<172>: [ -6  34 -13  -8 -34  52 -30  11]
<115>: [-11  -1 -30 -12   4   5   8  -9]
<142>: [-30 -14  11  47  22 -82 -12   1]
<22>: [ 12 -48  43  50   1 -37  -2 -33]
<185>: [-31  16 -24 -13   1  34  -9  22]
<107>: [ -8  32 -27 -42 -27  43 -33  23]
<45>: [-14  43 -22 -45 -32  60 -14  39]
<158>: [-12  12   3 -33   2  29 -22  16]
<29>: [-35  25   7 -24   0  46 -37  12]
where: [50] | <22>, 3
where: [47] | <142>, 3

<61>: [-38  73 -63 -59  75  74  71  75  79 -59  74 -55  65 -61 -58 -63  73 -62
 -58 -64 -59  71  75  75  74  74  70  75 -66]
<56>: [-38  73 -63 -59  75  74  75  75  79 -59  74 -55  65 -61 -58 -63  73 -62
  73 -64 -59  71  75  75  74  74  70  75 -66]
<71>: [ 36 -53  36  28 -56 -58 -48 -57 -59  36 -58  28 -50  32  26  33 -53  35
 -57  38  72 -56 -57 -57 -57 -52 -50 -51  37]
where: [72] | <71>, 20
q: [-38  73 -63 -59  75  74  71  75  79 -59  74 -55  65 -61 -58 -63  73 -62
 -58 -64 -59  71  75  75  74  74  70  75 -66] | <61>
q: [-38  73 -63 -59  75  74  75  75  79 -59  74 -55  65 -61 -58 -63  73 -62
  73 -64 -59  71  75  75  74  74  70  75 -66] | <56>
where: [38] | <71>, 19
q: [ 36 -53  36  28 -56 -58 -48 -57 -59  36 -58  28 -50  32  26  33 -53  35
 -57  38  72 -56 -57 -57 -57 -52 -50 -51  37] | <71>

<99>: [ 12 -15  25  -2   4  23  23   5 -17  34 -43   8  17  42 -22  -4 -10  -3
  12   4  -7   7  24  17   2   0  15  28  50  -9  10  -1  23  14  17  25
  17 -21]
<134>: [ 16  10 -29  22  44 -26   8 -16   0   9  49   3 -14 -15  34  31  -8  18
 -14  29 -26  -8  -4  -7  -6 -16  -1 -29 -36  44 -28  13  16 -29  -2  -1
   2  28]
<50>: [-31   5  10 -21 -65  19  -1 -10  21 -31 -18 -15 -14 -10  -3 -24  22 -31
  18  15   3  16 -34  -5 -15  28 -28 -23 -15 -16   3 -19 -36  27  13  -7
  19  22]
<106>: [ -3 -22  -5 -26 -11  -8  22  51 -23 -27 -10  -1  48 -14   7 -29 -32  13
 -47 -36 -15 -17  15   7 -17 -29   7  -4  26  14  -3  16 -19  10 -10  28
 -20  26]
<75>: [ 19  20  20   7   8  18  24  -9  27  -4 -13  -4 -20  47 -24   0   5  -6
   0  23  10  21  24  10   4  23 -10   7  34  -8  22 -36  25  11  17   9
  27 -40]
<11>: [  5  16  22  -9 -22  18  24   6  32 -27 -29  -8  -7  42 -27 -22  -4 -13
  -7  25  14  15  24   7   3  29 -14  -1  46 -21  24 -39  15  20   7   5
   1 -35]
q: [ -3 -22  -5 -26 -11  -8  22  51 -23 -27 -10  -1  48 -14   7 -29 -32  13
 -47 -36 -15 -17  15   7 -17 -29   7  -4  26  14  -3  16 -19  10 -10  28
 -20  26] | <106>
q: [ 16  10 -29  22  44 -26   8 -16   0   9  49   3 -14 -15  34  31  -8  18
 -14  29 -26  -8  -4  -7  -6 -16  -1 -29 -36  44 -28  13  16 -29  -2  -1
   2  28] | <134>
q: [ 12 -15  25  -2   4  23  23   5 -17  34 -43   8  17  42 -22  -4 -10  -3
  12   4  -7   7  24  17   2   0  15  28  50  -9  10  -1  23  14  17  25
  17 -21] | <99>
q: [-31   5  10 -21 -65  19  -1 -10  21 -31 -18 -15 -14 -10  -3 -24  22 -31
  18  15   3  16 -34  -5 -15  28 -28 -23 -15 -16   3 -19 -36  27  13  -7
  19  22] | <50>
where: [-18] | <50>, 10

<187>: [ 5 18 -6 32  5]
<160>: [-11  11   6  55  61]
<14>: [-63  74  35 -28  60]
<189>: [  6  11  -6  61 -10]
<148>: [-22 -30  23 -36 -58]
<23>: [  3 -48 -50  71  10]
<63>: [ -3 -13  -4  30  36]
<79>: [ -6  -3  -6  37 -10]
<101>: [-12  31   7 -11  44]
<17>: [ -6  -1   1 -45 -21]
where: [36] | <63>, 4
where: [60] | <14>, 4
q: [ -6  -3  -6  37 -10] | <79>
where: [-58] | <148>, 4

<66>: [  0   4   6  -9   5   1   6  26   1  -4  -4   5  -6 -11  -2 -20   9 -18
  -9 -21   4 -10  -5 -11  19 -19  17  30   7  14  -9  19   2   3  20   6
   8 -10  -6  12  25   6   8 -30  -5 -13   9]
<119>: [ -6   7   0   2  -3  -4 -12   3  -4  -8   5  -2  -1 -15 -16   4   4   5
  -6  -8 -12   4  -6  -6   1 -12   5   5   1   0  10  -2  -5   1 -12  -9
  -5  -2   9  -5  11 -14   3  -3 -18   3 -10]
<3>: [ 4  3 -4  2  2 -8  2  0  0 -3 -5  7 -4 -7  0 -1 -1 -1  1  1 -2  1  4  4
  1  5  3  0 -1  3 -3  1  3 -5 -3  0  2  0 -2  6 -3 -2 -3  0  0 -3  2]
<20>: [ -7  -4 -12  -2  16  16  23 -21 -12 -41  42 -15 -12  -8 -21  37 -24   5
  43   5 -14 -19  27  17  21  -5  19   1 -47 -20  26 -11  13 -35  14   8
 -26 -10 -51 -40 -86  33  19  35  10  -4   4]
<139>: [  3   2  -1   5  -3   3   2   6  -2  -5  -3  -1   4   1   4   2   7  10
   3   2  -8  -5   0  13  -3  -8  -6   5   1   1  -5  -1   8   1  -9  12
   6   9   9  -6   3  -3   3   6   7 -13  -5]
<149>: [ -6   7   0   2  -3  -4 -12   3  -4  -8   5  -2  -1 -15 -16   4   4   5
  -6  -8 -12   4  -6  -6   1 -12   5   5  42  22 -29   9 -29  53  -3  -8
  33  15  33  15  74 -33 -21 -49 -17   7  12]
q: [ -6   7   0   2  -3  -4 -12   3  -4  -8   5  -2  -1 -15 -16   4   4   5
  -6  -8 -12   4  -6  -6   1 -12   5   5   1   0  10  -2  -5   1 -12  -9
  -5  -2   9  -5  11 -14   3  -3 -18   3 -10] | <119>
where: [25] | <66>, 40

<32>: [-12 -21 -13  -5  -4  46  -1 -32  -7  -1 -25]
<157>: [-46  10 -21  59 -84  42 -27 -26   2  61 -29]
<48>: [ 47 -14   0 -27  42 -47  17 -22  20 -87  50]
<102>: [  0  -6   0 -12  61 -17  26  21  -1 -38 -29]
<97>: [ 17 -25   0 -15   5 -12  59  -8  -6  19 -32]
<25>: [-43  20 -32  14 -32  20 -31  22  -2  -7  16]
<91>: [ 11  20  -7  17  -1 -39  16  17 -86 -37   8]
<94>: [ -1  -8 -27 -13  36 -30  -9  44   5 -11   2]
<100>: [-27  46 -27  41 -57 -11 -43  -5 -61  17   4]
where: [-87] | <48>, 9
where: [19] | <97>, 9
q: [-12 -21 -13  -5  -4  46  -1 -32  -7  -1 -25] | <32>
where: [-38] | <102>, 9
where: [21] | <102>, 7
where: [-84] | <157>, 4
q: [-43  20 -32  14 -32  20 -31  22  -2  -7  16] | <25>

<5>: [  0  88  19  12 -11]
<53>: [-20  75 -36  35 -13]
<70>: [ 27 -27  64 -37   8]
<145>: [ -4  90  89  16 -12]
<85>: [ -8 -79 -37  -1   9]
<43>: [  3  85   9   6 -10]
<169>: [-15  86 -19  29 -13]
where: [-36] | <53>, 2
where: [88] | <5>, 1
where: [-27] | <70>, 1
where: [8] | <70>, 4

<108>: [ -9  80 -14 -14  38 -13]
<77>: [ 43 -32  12 -72 -74 -38]
<141>: [ 77  51 -75 -43 -73  25]
<82>: [ 77  51 -13 -27  55  -1]
<42>: [ -9 -28  10  49 -39  16]
<80>: [ -9 -28  10   7  42  59]
where: [42] | <80>, 4
where: [43] | <77>, 0
where: [38] | <108>, 4
where: [7] | <80>, 3
where: [49] | <42>, 3

<16>: [-3 -6 68  4]
<126>: [16  7 50  4]
<87>: [ -5 -28  62  13]
<170>: [ 15  -7 -11  -5]
<4>: [12 21  3 14]
<122>: [  4  -4 -56   2]
<178>: [  1   7 -28  11]
<182>: [  4 -31  76  -8]
<36>: [ 7 16 13 -7]
where: [-31] | <182>, 1
where: [11] | <178>, 3
where: [2] | <122>, 3
q: [  4  -4 -56   2] | <122>
where: [50] | <126>, 2
where: [3] | <4>, 2

<19>: [ -2  -9  21 -18  -3  -2  -1   5  -7 -11  -8   3 -24  12 -19  19  -3 -12
  31  33  -2  51  12 -40  -3 -12 -15 -24  -5  -5 -10 -11  29   1  12  13
 -23   6 -23  27  19  13  27 -19   1   1   3  19  12  -1  -2  26 -17  10
   9  11  13   4  41]
<74>: [-18  23  20  15 -16  -7 -12  -1   9  -5  -9   1   4  14 -19 -16 -16   1
  11  19  -2  19 -14   2  39  -7  36   3 -14  -7  17 -28   6   4 -18  -3
  -7  -5 -20 -36  22  31   3 -11 -36   3  28  34  -2 -26 -26  10  -9  13
  20 -47  16  32 -20]
<46>: [  6   8 -29  19   5  15   5  -4   6  13  12  -3  29 -17  22 -21   7  14
 -40  -5 -43 -66 -13  48  -2  16  12  29   8   8  10  18 -35  -2 -11 -16
  28  -6  31 -28 -26 -19 -33  23   6  -2  -8 -29 -15   5   5 -18  21 -13
 -13  -5 -19 -10 -48]
<105>: [ -2 -12  21 -18  -3 -10  -1   5  -7 -11  -8   3 -24  12 -16  19  -3 -12
  31   3  34  51  12 -40  -3 -12 -15 -24  -5  -5 -10 -11  29   1  12  13
 -23   6 -23  27  19  13  27 -19   1   1   3  19  12  -1  -2  26 -17  10
   9  11  13   4  41]
<72>: [ -1   6  -9  19  -2   9  -1   7  -4  -4  12   4  18  -7   8 -16   7   3
 -16  14 -30 -32 -14  19   6   8   6   9  -1   2  13  12 -20  -8  -9 -12
  10   2  13 -14 -13   0 -10   7  -1   5   4 -14  -7  -6 -12  -7   8   1
   6  -6 -11  -5 -25]
<93>: [-11   7  25  -5 -10 -11  -8   1   1  -8 -12   2 -14  16 -21   4 -12  -7
  26  10  24  45   1 -25  18 -12   9 -14 -11  -8   3 -23  23   4  -2   8
 -18   1 -26  -1  25  25  20 -17 -20   2  18  32   7 -14 -14  22 -16  13
  15 -18  18  21  17]
q: [ -1   6  -9  19  -2   9  -1   7  -4  -4  12   4  18  -7   8 -16   7   3
 -16  14 -30 -32 -14  19   6   8   6   9  -1   2  13  12 -20  -8  -9 -12
  10   2  13 -14 -13   0 -10   7  -1   5   4 -14  -7  -6 -12  -7   8   1
   6  -6 -11  -5 -25] | <72>
q: [ -2 -12  21 -18  -3 -10  -1   5  -7 -11  -8   3 -24  12 -16  19  -3 -12
  31   3  34  51  12 -40  -3 -12 -15 -24  -5  -5 -10 -11  29   1  12  13
 -23   6 -23  27  19  13  27 -19   1   1   3  19  12  -1  -2  26 -17  10
   9  11  13   4  41] | <105>

<30>: [-30 -58  51 -43 -54 -41 -57]
<57>: [-13 -55 -40 -44  19  82  12]
<2>: [-15 -62  41  42 -59 -53 -35]
where: [-41] | <30>, 5
where: [-58] | <30>, 1
where: [-54] | <30>, 4
where: [41] | <2>, 2
where: [-44] | <57>, 3
where: [-40] | <57>, 2

<55>: [ -1 -21 -16   3  64  27   1]
<127>: [ -6 -17   2   7  55  20  28]
<120>: [ -1 -21 -16   3 -22  14  24]
where: [2] | <127>, 2
where: [28] | <127>, 6
where: [-17] | <127>, 1
where: [7] | <127>, 3

<86>: [-47  -1  -3   4   6 -19 -19  26  16   6 -26 -15   3   8 -14 -16  -2   1
   1  -9 -16 -35   6   5  -5  -6  -3  11 -27  -4   4  -4  -3 -12 -16   0
   6  -1   9  -5  -9 -13   6  17  19  -9  15 -17 -21  -4  17  20 -12   4
   6  29]
<18>: [ 19 -10 -47 -20  -7  41  41 -16 -44  -9  28  14   4  -1   7  52  28 -43
 -22  20   1 -49   6  -4   7 -12  -6  -4  10   8  -2  12   3 -26  34  22
 -30 -43  -3   8  18  -9 -30  11   0  21 -10  21 -26   7 -11 -29  24 -17
 -28  -4]
<6>: [-47  -1  -3   4   6 -19 -19  26  16   6 -26 -15   3   8 -14 -16  -2   1
   1  -9 -16 -35   6   5  -5  -6  -3  11 -27  -4   4  -4  -3 -12 -16   0
   6  -1   9  -5  -9 -13   6  17  19  -9  15 -17 -21  -4  17  20 -12   4
  -5  -7]
q: [ 19 -10 -47 -20  -7  41  41 -16 -44  -9  28  14   4  -1   7  52  28 -43
 -22  20   1 -49   6  -4   7 -12  -6  -4  10   8  -2  12   3 -26  34  22
 -30 -43  -3   8  18  -9 -30  11   0  21 -10  21 -26   7 -11 -29  24 -17
 -28  -4] | <18>
q: [-47  -1  -3   4   6 -19 -19  26  16   6 -26 -15   3   8 -14 -16  -2   1
   1  -9 -16 -35   6   5  -5  -6  -3  11 -27  -4   4  -4  -3 -12 -16   0
   6  -1   9  -5  -9 -13   6  17  19  -9  15 -17 -21  -4  17  20 -12   4
   6  29] | <86>
where: [34] | <18>, 34
q: [-47  -1  -3   4   6 -19 -19  26  16   6 -26 -15   3   8 -14 -16  -2   1
   1  -9 -16 -35   6   5  -5  -6  -3  11 -27  -4   4  -4  -3 -12 -16   0
   6  -1   9  -5  -9 -13   6  17  19  -9  15 -17 -21  -4  17  20 -12   4
  -5  -7] | <6>

<33>: [  1 -73   2  -2]
<118>: [ 8 -1  7 -9]
<49>: [ 6 -8 13 -3]
<135>: [ -5 -33  14   6]
where: [13] | <49>, 2
where: [-5] | <135>, 0
where: [-2] | <33>, 3
where: [1] | <33>, 0
where: [-1] | <118>, 1

<167>: [  8 -19   7  88]
<9>: [ 86   2 -70 -11]
<78>: [ -4   2  87 -83]
<60>: [  0 -55  63  -9]
<44>: [  1  68 -47  -3]
<37>: [-18   8  24 -73]
<143>: [  3 -61  56   1]
where: [-47] | <44>, 2
where: [88] | <167>, 3
where: [0] | <60>, 0
where: [-18] | <37>, 0
where: [-19] | <167>, 1

